Below is a small trained network, with its code and all its weights. Each question gives an input and a target symbol and asks what happens when units are switched off, that is, made to give their printed mean instead of their output.

import numpy as np


def w(rows, s, z=0):
    codes = np.array(rows[::2]) - 128.0
    scale = np.full(codes.shape[1], s)
    scale[-1] = z or s
    return codes * scale


def f(y):
    return y / 2 * (1 + np.tanh(0.7978845608 * (y + 0.044715 * y**3)))


def softmax(a):
    e = np.exp(a - a.max(-1, keepdims=True))
    return e / e.sum(-1, keepdims=True)


def log_softmax(a):
    a = a - a.max(-1, keepdims=True)
    return a - np.log(np.exp(a).sum(-1, keepdims=True))


def net(x, mask):
    ids = ['ΔΨΩεξπ'.index(c) for c in x.split()]
    T = len(ids)
    res = E[ids] + P[:T]
    q, k, v = (res @ M[0].T for M in (Q, K, V))
    z = softmax(np.where(np.tri(T) > 0, q @ k.T / 4**0.5, -1e9)) @ v
    res = res + np.where(mask[0], z, O[0][:, -1]) @ O[0][:, :-1]
    y = f(res @ A[0][:, :-1].T + A[0][:, -1])
    res = res + np.where(mask[1:13], y, B[0][:, -1]) @ B[0][:, :-1]
    return log_softmax(res[-1] @ U[:, :-1].T + U[:, -1])


Q, K, V, O, A, B = {}, {}, {}, {}, {}, {}
E = w([
[89,195,95,150,33,107,90],'Δ',
[125,159,124,156,119,250,108],'Ψ',
[138,191,142,163,133,205,215],'Ω',
[132,48,97,154,121,111,148],'ε',
[129,197,107,165,129,120,190],'ξ',
[161,179,152,126,129,180,119],'π',
],0.021)
P = w([
[185,117,205,105,224,30,60],'0',
[131,217,85,220,96,161,101],'1',
[176,125,141,185,64,142,117],'2',
[149,124,138,170,56,159,157],'3',
[120,124,137,147,38,164,186],'4',
[121,141,150,109,22,162,220],'5',
[125,170,167,85,24,155,255],'6',
],0.0097)
Q[0] = w([
[97,202,132,151,112,173,144],'h0',
[154,94,138,250,92,174,102],'h0',
[174,30,162,2,219,35,73],'h0',
[29,117,115,61,215,100,101],'h0',
],0.0096)
K[0] = w([
[170,80,137,101,83,73,110],'h0',
[102,119,119,186,205,111,115],'h0',
[131,235,119,107,100,161,136],'h0',
[101,167,130,109,4,174,150],'h0',
],0.013)
V[0] = w([
[124,159,68,186,84,82,224],'h0',
[185,87,105,123,209,72,170],'h0',
[162,165,221,153,164,160,198],'h0',
[166,78,138,190,113,249,130],'h0',
],0.011)
O[0] = w([
[140,225,81,224,188,1,128,126],'h0',
[128,150,15,5,141,80,60,193],'h0',
[13,115,107,91,222,88,130,254],'h0',
[55,179,210,126,81,100,40,215],'h0',
],0.0082,0.0071)
A[0] = w([
[77,78,197,212,125,148,118,76],'n0',
[217,137,167,108,96,130,123,2],'n1',
[156,75,125,115,92,62,127,130],'n2',
[164,198,126,166,165,112,91,68],'n3',
[201,78,97,126,37,142,167,66],'n4',
[131,151,122,113,94,105,149,93],'n5',
[180,119,164,80,206,144,96,90],'n6',
[128,51,68,153,112,121,99,57],'n7',
[197,179,115,136,115,116,34,184],'n8',
[113,8,151,74,182,109,144,3],'n9',
[35,123,186,138,136,110,136,17],'n10',
[113,116,78,75,103,149,153,116],'n11',
],0.012,0.0067)
B[0] = w([
[211,130,24,57,91,61,134,202],'n0',
[78,165,84,141,127,122,107,147],'n1',
[91,205,200,118,94,127,181,145],'n2',
[125,57,138,73,98,141,156,199],'n3',
[142,108,234,142,185,154,57,198],'n4',
[162,110,181,135,161,144,123,153],'n5',
[87,156,143,177,41,192,168,147],'n6',
[118,138,140,28,146,114,90,142],'n7',
[151,95,92,192,179,102,121,225],'n8',
[149,108,2,173,112,65,188,155],'n9',
[183,193,124,131,168,123,82,254],'n10',
[136,31,152,140,174,80,167,192],'n11',
],0.0088,0.0098)
U = w([
[183,126,137,182,114,136,136,136],'Δ',
[172,179,130,59,43,142,142,131],'Ψ',
[61,186,147,116,133,116,96,128],'Ω',
[181,88,143,78,157,102,119,2],'ε',
[209,98,1,165,129,62,169,123],'ξ',
[47,67,152,116,46,155,178,238],'π',
],0.0063,0.0066)

Each question gives the input, a string of symbols that net reads in full, and the target symbol t.
The units are the heads (4 rows each of Q, K, V and O) and the neurons (one row each of A and B). Each row of codes is followed by its name. A weight is (code - 128) times the scale printed after its matrix; where a second scale follows, it is the last column's (O, A, B and U).
mask holds one flag per unit, heads first, then neurons. A switched-off unit (its flag False) gives its mean, the last column of its rows in O or B, instead of its output. The means were averaged over made-up inputs and are rounded, as every weight is.
A unit's drop is (log p(t) with every unit on - log p(t) with that unit switched off) / (log p(t) with every unit on - log p(t) with every unit switched off).
The circuit of an input: a set's keep is (log p(t) with only the set's units on - log p(t) with every unit switched off) / (log p(t) with every unit on - log p(t) with every unit switched off). Starting from the 12 units with the biggest drops (on a tie, the unit counted first), units are removed one at a time, each time the one whose removal leaves the highest keep (on an exact tie, the one counted first), for as long as the keep stays at least 0.8.
circuit, biggest first: the units of the circuit, biggest drop first
unit that matters most: the unit with the biggest drop
top k neurons: the k neurons with the biggest drops, biggest first
drop of u: that unit's drop, to one decimal
input Ψ Ω Ψ Ω Δ, target Ψ: circuit, biggest first	[h0, n0, n10]
input ε Ω Ω Ψ ξ π ε, target ε: circuit, biggest first	[h0, n4]
input Ψ ε ε, target Ψ: circuit, biggest first	[h0, n0, n8, n11]
input Ψ ε Δ, target ξ: unit that matters most	n8
input ε Ω ξ Ψ, target ξ: top 2 neurons	[n8, n11]
input ε π π ε Ω π, target ε: circuit, biggest first	[h0, n4, n11]
input ε Ψ Δ ε, target ε: top 3 neurons	[n4, n7, n11]
input π Ψ Ω Δ Δ Ψ π, target π: circuit, biggest first	[h0, n10]
input Ψ π Δ Ψ, target Ψ: circuit, biggest first	[h0, n0]
input ξ Ω Ω ε π, target ξ: drop of n8	1.4
input Ω Ω Ψ Ψ π, target Ω: drop of h0	0.8
input Δ Ω ξ Ω Ω, target Δ: drop of h0	1.4
input Ω π Ω Ψ, target Ω: drop of h0	1.0
input π Ω Ω Ω Δ, target π: top neuron	[n11]
